Here is a tiny trained network, its code and every weight. The questions are about switching its units off for an input and a class, where a switched-off unit gives its printed mean instead of its output.

import numpy as np


def w(rows, s, z=0):
    codes = np.array(rows[::2]) - 128.0
    scale = np.full(codes.shape[1], s)
    scale[-1] = z or s
    return codes * scale


def f(y):
    return np.maximum(y, 0)


def log_softmax(a):
    a = a - a.max(-1, keepdims=True)
    return a - np.log(np.exp(a).sum(-1, keepdims=True))


def net(x, mask):
    res = np.array(x, float).reshape(1, 6) / 4 @ E
    y = f(res @ A[0][:, :-1].T + A[0][:, -1])
    res = res + np.where(mask, y, B[0][:, -1]) @ B[0][:, :-1]
    return log_softmax(res[-1] @ U[:, :-1].T + U[:, -1])


A, B = {}, {}
E = w([
[211,96,191,158],'x0',
[104,163,65,253],'x1',
[158,176,98,102],'x2',
[192,120,55,110],'x3',
[103,11,88,166],'x4',
[88,114,127,154],'x5',
],0.0055)
A[0] = w([
[112,189,59,133,103],'N1',
[87,104,110,146,252],'N2',
[106,111,74,121,61],'N3',
[108,108,79,117,62],'N4',
[120,117,161,45,81],'N5',
[93,160,135,128,8],'N6',
[208,128,143,143,112],'N7',
[86,118,152,141,131],'N8',
[139,128,169,69,79],'N9',
[92,124,138,135,93],'N10',
[156,142,61,94,208],'N11',
[87,160,215,76,79],'N12',
[101,111,118,180,158],'N13',
[109,146,164,69,65],'N14',
[128,205,88,142,45],'N15',
[143,175,152,167,115],'N16',
[129,186,95,137,64],'N17',
[185,116,146,138,61],'N18',
[213,69,158,106,64],'N19',
[126,112,119,149,60],'N20',
[87,102,110,147,252],'N21',
[174,121,202,131,152],'N22',
[117,118,90,121,75],'N23',
[147,245,149,170,135],'N24',
[169,139,131,143,127],'N25',
[170,110,135,104,2],'N26',
[124,121,120,125,68],'N27',
[79,94,202,186,102],'N28',
[129,134,138,131,105],'N29',
[208,141,159,117,129],'N30',
[88,108,145,166,72],'N31',
[134,148,159,139,76],'N32',
],0.013,0.0031)
B[0] = w([
[56,43,138,97,214],'N1',
[164,35,93,153,253],'N2',
[162,79,115,140,176],'N3',
[150,85,112,132,171],'N4',
[251,133,152,84,231],'N5',
[113,100,192,100,143],'N6',
[51,167,87,154,193],'N7',
[129,135,178,169,184],'N8',
[209,166,120,95,211],'N9',
[118,121,172,148,158],'N10',
[105,76,36,93,236],'N11',
[216,137,234,58,242],'N12',
[147,60,153,167,216],'N13',
[209,130,179,83,197],'N14',
[87,58,149,65,189],'N15',
[50,138,153,139,177],'N16',
[71,86,125,94,175],'N17',
[85,150,83,169,164],'N18',
[155,189,20,196,225],'N19',
[149,108,161,122,143],'N20',
[163,35,89,153,254],'N21',
[141,220,119,199,228],'N22',
[132,97,116,136,156],'N23',
[13,160,228,78,246],'N24',
[80,141,108,136,161],'N25',
[124,177,89,162,153],'N26',
[134,122,117,121,129],'N27',
[159,99,188,244,232],'N28',
[122,132,139,133,133],'N29',
[85,228,105,147,220],'N30',
[116,101,176,171,181],'N31',
[111,146,168,150,148],'N32',
],0.027,0.0044)
U = w([
[254,165,171,102,140],'0',
[134,217,42,174,123],'1',
[162,68,178,235,77],'2',
[155,49,80,143,73],'3',
[142,67,118,195,254],'4',
[94,206,209,164,73],'5',
[48,82,178,79,109],'6',
[157,123,57,127,148],'7',
],0.0052,0.0082)

Each question gives the input, the list of numbers given to net, and the class t.
The units are the neurons (one row each of A and B). Each row of codes is followed by its name. A weight is (code - 128) times the scale printed after its matrix; where a second scale follows, it is the last column's (A, B and U).
mask holds one flag per neuron, in row order. A switched-off neuron (its flag False) gives its mean, the last column of its row in B, instead of its output. The means were averaged over made-up inputs and are rounded, as every weight is.
A unit's drop is (log p(t) with every unit on - log p(t) with that unit switched off) / (log p(t) with every unit on - log p(t) with every unit switched off).
The circuit of an input: a set's keep is (log p(t) with only the set's units on - log p(t) with every unit switched off) / (log p(t) with every unit on - log p(t) with every unit switched off). Starting from the 12 units with the biggest drops (on a tie, the unit counted first), units are removed one at a time, each time the one whose removal leaves the highest keep (on an exact tie, the one counted first), for as long as the keep stays at least 0.8.
units of the circuit, in order: the units of the circuit, biggest drop first
unit that matters most: the unit with the biggest drop
top k neurons: the k neurons with the biggest drops, biggest first
drop of u: that unit's drop, to one decimal
input [0,1,-3,5,5,0], class 3: unit that matters most => N28
input [-3,-6,0,-4,8,4], class 2: units of the circuit, in order => [N28 N11 N8]
input [-6,1,-4,-7,-4,-4], class 6: units of the circuit, in order => [N24 N19]
input [5,3,4,6,-3,-3], class 1: units of the circuit, in order => [N30 N7]
input [3,-1,5,7,-7,7], class 6: units of the circuit, in order => [N24 N15]
input [-6,7,0,-3,6,7], class 2: units of the circuit, in order => [N28 N13]
input [2,-7,-5,2,-4,-7], class 0: top 3 neurons => [N12 N5 N14]
input [-2,-3,8,0,-2,8], class 6: top 2 neurons => [N19 N22]
input [4,-3,-7,-3,4,-6], class 1: top 2 neurons => [N19 N22]
input [-8,-3,-8,7,-2,6], class 3: drop of N22 => 0.1
input [-2,5,5,-6,-2,8], class 6: drop of N24 => 0.3
input [-8,5,7,-1,8,8], class 3: drop of N13 => -0.1
input [-5,-5,-1,-6,1,-1], class 0: drop of N30 => 0.0
input [8,0,2,3,-7,-6], class 1: unit that matters most => N19
